Small tables with named rows and columns. After each table, cells are looked up by row and column.

Table Bili
cols = Lor, Duvo, Sem
Koti: [145, 115, 181]
Zopegaz: [157, 80, 137]
Zubikez: [169, 191, 162]
Tid: [72, 118, 85]
Mon: [152, 112, 193]
Domum: [95, 110, 155]
Zar: [118, 119, 143]
Zefan: [159, 96, 126]
Seb: [114, 112, 139]
Tedipu: [68, 117, 108]
Buzemes: [81, 135, 63]
Gog: [191, 111, 237]
Goz: [152, 92, 176]
Donifa: [53, 165, 118]

Zubikez, Duvo => 191
Zopegaz, Lor => 157
Seb, Duvo => 112
Seb, Lor => 114
Gog, Lor => 191
Koti, Sem => 181
Domum, Sem => 155

Rolope =
,Gop,Vere
Fasit,109,191
Rikifi,108,95
Ver,136,48
Kube,47,123
Negek,108,119
Lenup,110,210
Lubinot,110,115
Pafasog,171,97
Tumerim,56,96
Bufes,78,117

What is the Vere of Fasit in Rolope?
191
What is the Vere of Negek in Rolope?
119
What is the Gop of Tumerim in Rolope?
56
What is the Vere of Rikifi in Rolope?
95
What is the Gop of Ver in Rolope?
136
What is the Vere of Kube in Rolope?
123
What is the Gop of Bufes in Rolope?
78
What is the Vere of Lubinot in Rolope?
115
What is the Gop of Lenup in Rolope?
110
What is the Gop of Kube in Rolope?
47
What is the Gop of Negek in Rolope?
108
What is the Vere of Lenup in Rolope?
210
What is the Gop of Pafasog in Rolope?
171
What is the Gop of Rikifi in Rolope?
108
What is the Vere of Ver in Rolope?
48
What is the Vere of Pafasog in Rolope?
97
What is the Gop of Lubinot in Rolope?
110
What is the Gop of Fasit in Rolope?
109
What is the Vere of Tumerim in Rolope?
96
What is the Vere of Bufes in Rolope?
117

Zigi:
	Tefufig	Pez	Davisol	Nop
Siniv	175	162	117	135
Vip	91	153	176	72
Ruz	81	190	148	97
Bepazur	160	76	40	161
Vus	208	181	91	63
Bul	124	137	130	250
Pepobom	156	70	216	101
Zag	146	72	48	100
Pur	163	88	173	98
Karu	102	104	86	109
Leb	164	119	189	102
Riten	89	160	216	114
Zeva	62	151	111	84
Ladim	200	117	134	126

Vip, Nop: 72
Bul, Pez: 137
Karu, Davisol: 86
Zeva, Tefufig: 62
Vip, Tefufig: 91
Zeva, Nop: 84
Vus, Pez: 181
Zeva, Pez: 151
Ruz, Tefufig: 81
Bul, Davisol: 130
Karu, Nop: 109
Pepobom, Nop: 101
Ladim, Davisol: 134

Gonek =
,Lazife,Muzosu,Nafo,Laf,Bot
Votanet,342,344,361,325,344
Zak,357,348,343,351,353
Nif,398,350,321,401,502
Pepove,433,374,296,504,334
Zolig,346,345,936,357,352
Lazuli,461,333,430,243,386
Pemig,335,348,301,343,334
Tagek,346,348,344,356,373

What is the Laf of Tagek in Gonek?
356
What is the Lazife of Nif in Gonek?
398
What is the Bot of Zak in Gonek?
353
What is the Lazife of Lazuli in Gonek?
461
What is the Bot of Lazuli in Gonek?
386
What is the Nafo of Pemig in Gonek?
301
What is the Muzosu of Nif in Gonek?
350
What is the Lazife of Pemig in Gonek?
335

Nire =
fields: Deki, Gafimu, Zop, Taramud, Gav
Tosagup: [-32.3, 50.9, 4.8, -32.6, 9.7]
Bimeva: [8.5, -61.2, -71.6, -57.3, 5.4]
Kudof: [-30.9, 26.8, -19.9, 30.5, -47.8]

What is the Gafimu of Bimeva in Nire?
-61.2
What is the Zop of Kudof in Nire?
-19.9
What is the Gav of Kudof in Nire?
-47.8
What is the Gafimu of Kudof in Nire?
26.8
What is the Gav of Tosagup in Nire?
9.7
What is the Gav of Bimeva in Nire?
5.4
What is the Taramud of Kudof in Nire?
30.5
What is the Taramud of Bimeva in Nire?
-57.3
Which row has the largest Gav? Tosagup

Zadif =
         Pubo  Biv  Ror
Gaz       287  174  485
Ved       334  578  395
Parega    314  613  359
Pap       461  619  715
Zivutis   405  528  376
Tadobi    466  610  719
Dab       852  444  469
Liku      506  771  997
Vitinak   331  223  477
Veza      412  487  402
Futepu    795  400  440
Zadatin   300  463  385
Mumebis   583  456  394

Pubo of Gaz = 287
Pubo of Pap = 461
Ror of Veza = 402
Pubo of Futepu = 795
Pubo of Veza = 412
Ror of Dab = 469
Ror of Vitinak = 477
Ror of Ved = 395
Biv of Futepu = 400
Biv of Liku = 771
Pubo of Dab = 852
Biv of Veza = 487
Biv of Vitinak = 223
Which row has the largest Ror? Liku

Pumetan
         Siz  Beg  Zulo  Tefo  Bufipi  Neke  Tuk  Roz  Sokemus  Vab
Kazoz    106  120   103   145     213   117  151  105      153   65
Desigep  142  147    73    46     143   181   96   83      100  106
Debigo    96  113   119   110     172   105  146  113      179   77
Regav    133  101   139   145      77   113  103  196      131  146
Kebat     80  142   112    55     146   107  140   89      165  105
Bine      94  139   120   115      87   115  112  151      112  166

What is the Zulo of Regav in Pumetan? 139
What is the Tuk of Debigo in Pumetan? 146
What is the Tuk of Regav in Pumetan? 103
What is the Sokemus of Debigo in Pumetan? 179
What is the Tefo of Kazoz in Pumetan? 145
What is the Sokemus of Kazoz in Pumetan? 153
What is the Siz of Regav in Pumetan? 133
What is the Siz of Bine in Pumetan? 94
What is the Bufipi of Bine in Pumetan? 87
What is the Siz of Kebat in Pumetan? 80
What is the Beg of Regav in Pumetan? 101
What is the Beg of Debigo in Pumetan? 113
What is the Beg of Desigep in Pumetan? 147
What is the Siz of Debigo in Pumetan? 96
What is the Roz of Bine in Pumetan? 151
What is the Vab of Debigo in Pumetan? 77
What is the Roz of Regav in Pumetan? 196
What is the Tefo of Regav in Pumetan? 145
Row with the largest Bufipi: Kazoz

